Below is a small trained network, with its code and all its weights. Each question gives an input and a target symbol and asks what happens when units are switched off, that is, made to give their printed mean instead of their output.

import numpy as np


def w(rows, s, z=0):
    codes = np.array(rows[::2]) - 128.0
    scale = np.full(codes.shape[1], s)
    scale[-1] = z or s
    return codes * scale


def f(y):
    return y / 2 * (1 + np.tanh(0.7978845608 * (y + 0.044715 * y**3)))


def softmax(a):
    e = np.exp(a - a.max(-1, keepdims=True))
    return e / e.sum(-1, keepdims=True)


def log_softmax(a):
    a = a - a.max(-1, keepdims=True)
    return a - np.log(np.exp(a).sum(-1, keepdims=True))


def net(x, mask):
    ids = ['αβδεησ'.index(c) for c in x.split()]
    T = len(ids)
    res = E[ids] + P[:T]
    r = res
    for j in range(2):
        rows = slice(4 * j, 4 * j + 4)
        q, k, v = (r @ M[0][rows].T for M in (Q, K, V))
        z = softmax(np.where(np.tri(T) > 0, q @ k.T / 4**0.5, -1e9)) @ v
        o = O[0][rows]
        res = res + np.where(mask[j], z, o[:, -1]) @ o[:, :-1]
    y = f(res @ A[0][:, :-1].T + A[0][:, -1])
    res = res + np.where(mask[2:18], y, B[0][:, -1]) @ B[0][:, :-1]
    return log_softmax(res[-1] @ U[:, :-1].T + U[:, -1])


Q, K, V, O, A, B = {}, {}, {}, {}, {}, {}
E = w([
[52,67,102],'α',
[92,148,90],'β',
[231,102,87],'δ',
[112,161,255],'ε',
[129,75,81],'η',
[153,128,84],'σ',
],0.0051)
P = w([
[97,158,83],'0',
[106,1,128],'1',
[105,11,132],'2',
[106,26,130],'3',
[143,177,139],'4',
[131,160,142],'5',
[134,157,151],'6',
[112,124,141],'7',
[130,123,146],'8',
[134,110,155],'9',
[154,113,154],'10',
[134,100,154],'11',
[164,92,152],'12',
[172,82,148],'13',
],0.0062)
Q[0] = w([
[137,69,157],'head 0',
[116,88,135],'head 0',
[103,140,108],'head 0',
[122,180,107],'head 0',
[110,134,173],'head 1',
[117,134,2],'head 1',
[170,249,150],'head 1',
[62,146,101],'head 1',
],0.02)
K[0] = w([
[95,188,116],'head 0',
[135,182,123],'head 0',
[169,133,134],'head 0',
[144,72,137],'head 0',
[104,84,156],'head 1',
[116,245,45],'head 1',
[119,2,24],'head 1',
[45,151,114],'head 1',
],0.018)
V[0] = w([
[157,100,101],'head 0',
[99,118,6],'head 0',
[140,144,90],'head 0',
[96,154,168],'head 0',
[139,107,143],'head 1',
[67,101,142],'head 1',
[111,190,105],'head 1',
[177,166,105],'head 1',
],0.023)
O[0] = w([
[104,151,163,138],'head 0',
[73,254,85,131],'head 0',
[88,143,108,88],'head 0',
[162,98,97,126],'head 0',
[95,113,141,173],'head 1',
[124,100,51,229],'head 1',
[208,145,118,2],'head 1',
[151,163,190,7],'head 1',
],0.022,0.0028)
A[0] = w([
[228,196,101,82],'neuron 0',
[120,9,190,159],'neuron 1',
[96,136,113,55],'neuron 2',
[49,53,108,162],'neuron 3',
[215,150,17,71],'neuron 4',
[103,173,134,21],'neuron 5',
[138,118,128,107],'neuron 6',
[165,144,79,103],'neuron 7',
[239,3,166,148],'neuron 8',
[99,134,196,138],'neuron 9',
[172,99,114,172],'neuron 10',
[150,182,254,130],'neuron 11',
[86,125,122,70],'neuron 12',
[12,143,145,2],'neuron 13',
[221,121,123,137],'neuron 14',
[153,236,167,69],'neuron 15',
],0.0082,0.0028)
B[0] = w([
[127,198,74,131],'neuron 0',
[224,63,135,243],'neuron 1',
[111,100,100,139],'neuron 2',
[120,183,207,242],'neuron 3',
[35,121,161,142],'neuron 4',
[113,44,134,140],'neuron 5',
[135,116,121,128],'neuron 6',
[83,124,125,129],'neuron 7',
[39,227,130,247],'neuron 8',
[109,129,175,131],'neuron 9',
[124,63,127,155],'neuron 10',
[87,63,251,132],'neuron 11',
[118,119,89,145],'neuron 12',
[129,62,42,185],'neuron 13',
[136,50,83,141],'neuron 14',
[252,136,126,155],'neuron 15',
],0.021,0.011)
U = w([
[2,113,118,164],'α',
[98,219,110,239],'β',
[181,17,153,231],'δ',
[77,172,217,122],'ε',
[176,66,60,3],'η',
[200,121,97,43],'σ',
],0.0037,0.0027)

Each question gives the input, a string of symbols that net reads in full, and the target symbol t.
The units are the heads (4 rows each of Q, K, V and O) and the neurons (one row each of A and B). Each row of codes is followed by its name. A weight is (code - 128) times the scale printed after its matrix; where a second scale follows, it is the last column's (O, A, B and U).
mask holds one flag per unit, heads first, then neurons. A switched-off unit (its flag False) gives its mean, the last column of its rows in O or B, instead of its output. The means were averaged over made-up inputs and are rounded, as every weight is.
A unit's drop is (log p(t) with every unit on - log p(t) with that unit switched off) / (log p(t) with every unit on - log p(t) with every unit switched off).
The circuit of an input: a set's keep is (log p(t) with only the set's units on - log p(t) with every unit switched off) / (log p(t) with every unit on - log p(t) with every unit switched off). Starting from the 12 units with the biggest drops (on a tie, the unit counted first), units are removed one at a time, each time the one whose removal leaves the highest keep (on an exact tie, the one counted first), for as long as the keep stays at least 0.8.
units of the circuit, in order: the units of the circuit, biggest drop first
most important unit: the unit with the biggest drop
k most important neurons: the k neurons with the biggest drops, biggest first
input η β σ, target η: 4 most important neurons -> (neuron 8; neuron 13; neuron 3; neuron 15)
input δ η β, target δ: units of the circuit, in order -> (neuron 8)
input ε β σ δ, target α: units of the circuit, in order -> (head 1; neuron 4; neuron 15; neuron 1)
input δ δ η, target δ: 2 most important neurons -> (neuron 15; neuron 11)
input η β α, target η: units of the circuit, in order -> (head 0; neuron 8; neuron 13)
input η δ δ, target η: units of the circuit, in order -> (head 0; neuron 13; neuron 8; neuron 3)
input ε β δ σ β δ δ ε ε δ δ β δ, target ε: units of the circuit, in order -> (neuron 13; head 1)
input α α η, target α: 2 most important neurons -> (neuron 4; neuron 1)
input σ δ η, target σ: units of the circuit, in order -> (head 1; head 0; neuron 15)
input β σ ε, target α: units of the circuit, in order -> (head 0; neuron 1; head 1)
input ε α δ, target α: 3 most important neurons -> (neuron 8; neuron 4; neuron 14)
input ε δ ε, target ε: units of the circuit, in order -> (head 0; neuron 3; head 1; neuron 13)
input β β δ, target β: 2 most important neurons -> (neuron 1; neuron 0)
input δ σ α, target δ: 2 most important neurons -> (neuron 15; neuron 11)
input σ β η, target σ: 2 most important neurons -> (neuron 15; neuron 8)
input α δ η β δ β, target η: 3 most important neurons -> (neuron 8; neuron 13; neuron 3)
input η α α α σ, target α: most important unit -> head 1
input δ σ α α, target δ: 3 most important neurons -> (neuron 8; neuron 15; neuron 11)
input β η σ η, target β: 2 most important neurons -> (neuron 1; neuron 0)
input δ α σ, target δ: most important unit -> head 1
input η δ η η α η δ ε, target α: 3 most important neurons -> (neuron 1; neuron 13; neuron 15)
